Here is a tiny trained network, its code and every weight. The questions are about switching its units off for an input and a class, where a switched-off unit gives its printed mean instead of its output.

import numpy as np


def w(rows, s, z=0):
    codes = np.array(rows[::2]) - 128.0
    scale = np.full(codes.shape[1], s)
    scale[-1] = z or s
    return codes * scale


def f(y):
    return y / 2 * (1 + np.tanh(0.7978845608 * (y + 0.044715 * y**3)))


def log_softmax(a):
    a = a - a.max(-1, keepdims=True)
    return a - np.log(np.exp(a).sum(-1, keepdims=True))


def net(x, mask):
    res = np.array(x, float).reshape(1, 6) / 4 @ E
    y = f(res @ A[0][:, :-1].T + A[0][:, -1])
    res = res + np.where(mask, y, B[0][:, -1]) @ B[0][:, :-1]
    return log_softmax(res[-1] @ U[:, :-1].T + U[:, -1])


A, B = {}, {}
E = w([
[86,148,201],'x0',
[129,128,128],'x1',
[128,127,128],'x2',
[104,10,141],'x3',
[223,127,178],'x4',
[128,128,128],'x5',
],0.013)
A[0] = w([
[97,99,146,104],'neuron 0',
[108,161,99,116],'neuron 1',
[164,165,134,127],'neuron 2',
[159,156,141,109],'neuron 3',
[157,152,135,114],'neuron 4',
[69,152,241,179],'neuron 5',
[146,118,106,149],'neuron 6',
[175,67,174,73],'neuron 7',
[55,239,60,181],'neuron 8',
[231,236,158,138],'neuron 9',
[84,147,211,169],'neuron 10',
[158,84,163,86],'neuron 11',
[188,187,147,107],'neuron 12',
[8,24,85,121],'neuron 13',
[166,153,141,120],'neuron 14',
[58,227,63,182],'neuron 15',
[187,104,19,254],'neuron 16',
[142,157,136,131],'neuron 17',
[140,102,141,118],'neuron 18',
[145,86,135,134],'neuron 19',
[53,90,92,101],'neuron 20',
[109,166,130,146],'neuron 21',
[137,148,140,115],'neuron 22',
[169,111,52,214],'neuron 23',
[158,157,135,116],'neuron 24',
[152,159,134,127],'neuron 25',
[103,48,134,143],'neuron 26',
[91,179,90,151],'neuron 27',
[138,228,107,243],'neuron 28',
[160,59,163,103],'neuron 29',
[142,120,102,169],'neuron 30',
[93,151,177,143],'neuron 31',
[205,11,203,49],'neuron 32',
[91,98,117,113],'neuron 33',
[126,144,108,133],'neuron 34',
[148,93,142,113],'neuron 35',
[132,116,144,116],'neuron 36',
[103,140,170,146],'neuron 37',
[152,150,105,152],'neuron 38',
[89,145,201,157],'neuron 39',
[123,131,131,112],'neuron 40',
[137,160,117,185],'neuron 41',
[165,160,138,115],'neuron 42',
[81,192,83,158],'neuron 43',
],0.017,0.0076)
B[0] = w([
[141,106,149,152],'neuron 0',
[141,142,103,148],'neuron 1',
[102,155,155,159],'neuron 2',
[114,146,158,149],'neuron 3',
[111,143,148,146],'neuron 4',
[216,129,183,205],'neuron 5',
[111,120,120,143],'neuron 6',
[168,85,74,170],'neuron 7',
[197,178,56,222],'neuron 8',
[60,215,220,231],'neuron 9',
[190,131,166,184],'neuron 10',
[157,94,94,156],'neuron 11',
[94,173,190,179],'neuron 12',
[46,52,215,249],'neuron 13',
[110,140,155,153],'neuron 14',
[168,178,51,215],'neuron 15',
[2,131,69,224],'neuron 16',
[122,153,147,145],'neuron 17',
[136,104,114,141],'neuron 18',
[126,87,109,156],'neuron 19',
[86,107,193,186],'neuron 20',
[147,158,129,151],'neuron 21',
[128,143,145,135],'neuron 22',
[47,132,100,193],'neuron 23',
[110,147,152,149],'neuron 24',
[115,152,150,150],'neuron 25',
[110,48,167,196],'neuron 26',
[155,153,91,170],'neuron 27',
[134,253,125,219],'neuron 28',
[153,64,80,176],'neuron 29',
[100,122,117,148],'neuron 30',
[175,148,148,160],'neuron 31',
[194,53,31,212],'neuron 32',
[117,107,159,157],'neuron 33',
[124,140,118,137],'neuron 34',
[135,98,108,148],'neuron 35',
[139,117,124,132],'neuron 36',
[160,136,147,153],'neuron 37',
[107,153,127,152],'neuron 38',
[186,132,161,175],'neuron 39',
[133,129,129,126],'neuron 40',
[115,166,129,158],'neuron 41',
[104,148,155,155],'neuron 42',
[166,158,82,182],'neuron 43',
],0.058,0.019)
U = w([
[114,166,33,149],'0',
[46,54,175,124],'1',
[52,158,167,250],'2',
[112,62,35,53],'3',
[226,160,115,74],'4',
[152,49,255,122],'5',
[150,153,238,155],'6',
[229,54,124,65],'7',
],0.008,0.0015)

Each question gives the input, the list of numbers given to net, and the class t.
The units are the neurons (one row each of A and B). Each row of codes is followed by its name. A weight is (code - 128) times the scale printed after its matrix; where a second scale follows, it is the last column's (A, B and U).
mask holds one flag per neuron, in row order. A switched-off neuron (its flag False) gives its mean, the last column of its row in B, instead of its output. The means were averaged over made-up inputs and are rounded, as every weight is.
A unit's drop is (log p(t) with every unit on - log p(t) with that unit switched off) / (log p(t) with every unit on - log p(t) with every unit switched off).
unit that matters most: the unit with the biggest drop
top k neurons: the k neurons with the biggest drops, biggest first
drop of u: that unit's drop, to one decimal
input [7,-1,-2,7,1,-6], class 7: top 2 neurons -> (neuron 32; neuron 9)
input [8,-5,-4,1,1,-3], class 7: unit that matters most -> neuron 13
input [6,0,-8,1,-3,5], class 5: top 2 neurons -> (neuron 28; neuron 32)
input [4,5,1,-6,1,7], class 6: top 3 neurons -> (neuron 9; neuron 32; neuron 12)
input [6,-5,5,-5,1,-3], class 6: top 2 neurons -> (neuron 9; neuron 32)
input [1,4,-3,-3,1,4], class 6: top 2 neurons -> (neuron 16; neuron 32)
input [-1,5,-8,1,1,-3], class 3: top 2 neurons -> (neuron 13; neuron 9)
input [5,1,6,4,0,5], class 5: top 2 neurons -> (neuron 8; neuron 15)
input [-5,3,0,4,0,8], class 1: top 2 neurons -> (neuron 8; neuron 15)
input [4,1,-7,-5,1,-8], class 6: top 2 neurons -> (neuron 9; neuron 32)
input [3,3,4,-7,2,-1], class 6: drop of neuron 9 -> 2.9
input [0,-4,-5,3,-5,-6], class 1: drop of neuron 16 -> 0.0
input [0,-4,0,7,6,-7], class 3: drop of neuron 5 -> 0.1
input [0,0,4,-3,-3,2], class 0: unit that matters most -> neuron 5
input [1,0,1,7,-7,-2], class 5: drop of neuron 16 -> 0.3
